Below are the code and all the weights of a small trained network. Each question names an input and a class and asks about switching units off, where a switched-off unit gives its printed mean instead of its output.

import numpy as np


def w(rows, s, z=0):
    codes = np.array(rows[::2]) - 128.0
    scale = np.full(codes.shape[1], s)
    scale[-1] = z or s
    return codes * scale


def f(y):
    return y / 2 * (1 + np.tanh(0.7978845608 * (y + 0.044715 * y**3)))


def log_softmax(a):
    a = a - a.max(-1, keepdims=True)
    return a - np.log(np.exp(a).sum(-1, keepdims=True))


def net(x, mask):
    res = np.array(x, float).reshape(1, 6) / 4 @ E
    y = f(res @ A[0][:, :-1].T + A[0][:, -1])
    res = res + np.where(mask, y, B[0][:, -1]) @ B[0][:, :-1]
    return log_softmax(res[-1] @ U[:, :-1].T + U[:, -1])


A, B = {}, {}
E = w([
[61,243,185,254],'x0',
[75,71,213,30],'x1',
[252,115,197,26],'x2',
[125,94,144,65],'x3',
[175,249,6,77],'x4',
[75,137,144,158],'x5',
],0.0078)
A[0] = w([
[146,148,38,153,82],'n1',
[142,155,33,146,98],'n2',
[137,78,91,156,219],'n3',
[91,98,26,123,134],'n4',
[113,100,75,188,1],'n5',
[177,102,133,104,125],'n6',
[73,129,180,115,105],'n7',
[107,153,180,54,160],'n8',
[125,211,105,151,159],'n9',
[115,97,76,124,101],'n10',
[146,145,170,146,150],'n11',
[103,141,50,119,88],'n12',
[82,66,108,206,51],'n13',
[112,102,121,234,150],'n14',
[172,190,50,158,91],'n15',
[135,163,78,209,149],'n16',
[140,209,207,100,215],'n17',
[77,152,159,114,45],'n18',
[178,137,157,104,129],'n19',
[145,71,141,178,203],'n20',
[174,52,8,126,110],'n21',
[123,92,110,27,82],'n22',
[158,185,70,132,73],'n23',
[176,122,36,88,88],'n24',
[61,113,118,200,126],'n25',
[97,177,163,113,63],'n26',
[146,143,166,178,9],'n27',
[49,140,149,104,109],'n28',
[138,152,185,43,155],'n29',
],0.013,0.0096)
B[0] = w([
[146,205,197,50,201],'n1',
[168,188,172,80,213],'n2',
[134,131,233,79,218],'n3',
[85,139,153,71,204],'n4',
[49,162,106,175,153],'n5',
[163,118,187,111,190],'n6',
[68,151,106,197,184],'n7',
[113,75,56,150,221],'n8',
[198,153,46,189,229],'n9',
[96,126,214,89,146],'n10',
[186,86,114,162,167],'n11',
[103,152,68,107,174],'n12',
[96,196,254,194,200],'n13',
[141,127,217,219,255],'n14',
[199,140,144,128,228],'n15',
[213,158,178,134,255],'n16',
[168,54,45,175,242],'n17',
[104,177,45,137,139],'n18',
[204,55,125,134,185],'n19',
[166,113,192,180,225],'n20',
[85,98,210,31,234],'n21',
[106,75,123,117,225],'n22',
[196,194,137,142,191],'n23',
[123,92,123,64,224],'n24',
[109,170,181,192,244],'n25',
[119,121,49,108,138],'n26',
[180,123,48,210,137],'n27',
[50,168,76,136,173],'n28',
[139,41,65,132,244],'n29',
],0.011,0.0098)
U = w([
[210,229,91,65,193],'0',
[60,66,87,108,10],'1',
[133,66,94,99,131],'2',
[79,137,207,186,79],'3',
[77,120,127,8,136],'4',
[22,145,68,141,164],'5',
[142,66,144,117,139],'6',
[153,137,161,156,109],'7',
],0.011)

Each question gives the input, the list of numbers given to net, and the class t.
The units are the neurons (one row each of A and B). Each row of codes is followed by its name. A weight is (code - 128) times the scale printed after its matrix; where a second scale follows, it is the last column's (A, B and U).
mask holds one flag per neuron, in row order. A switched-off neuron (its flag False) gives its mean, the last column of its row in B, instead of its output. The means were averaged over made-up inputs and are rounded, as every weight is.
A unit's drop is (log p(t) with every unit on - log p(t) with that unit switched off) / (log p(t) with every unit on - log p(t) with every unit switched off).
The circuit of an input: a set's keep is (log p(t) with only the set's units on - log p(t) with every unit switched off) / (log p(t) with every unit on - log p(t) with every unit switched off). Starting from the 12 units with the biggest drops (on a tie, the unit counted first), units are removed one at a time, each time the one whose removal leaves the highest keep (on an exact tie, the one counted first), for as long as the keep stays at least 0.8.
circuit, biggest first: the units of the circuit, biggest drop first
most important unit: the unit with the biggest drop
k most important neurons: the k neurons with the biggest drops, biggest first
drop of u: that unit's drop, to one decimal
input [1,2,6,-3,7,-8], class 2: most important unit => n29
input [-8,1,1,2,-4,7], class 4: circuit, biggest first => n14, n17
input [-3,-1,5,5,6,0], class 4: circuit, biggest first => n21, n24
input [-8,6,-6,8,-5,0], class 4: circuit, biggest first => n17, n14
input [-8,7,-3,-5,-7,-6], class 4: circuit, biggest first => n14, n17
input [8,5,4,-6,-5,-4], class 2: circuit, biggest first => n17, n13, n16
input [-6,0,7,5,6,-1], class 4: 3 most important neurons => n21, n24, n9
input [8,-7,-1,-6,0,6], class 7: 4 most important neurons => n14, n9, n16, n15
input [-4,7,0,-3,-6,-6], class 2: 2 most important neurons => n14, n13
input [-7,7,2,-3,-4,8], class 2: drop of n25 => 0.1
input [1,1,-3,4,2,-2], class 5: drop of n1 => 0.2
input [7,6,-6,-3,5,1], class 0: drop of n16 => 0.6
input [5,8,2,0,4,1], class 2: drop of n25 => 0.2
input [-8,0,3,8,3,-3], class 4: most important neuron => n21
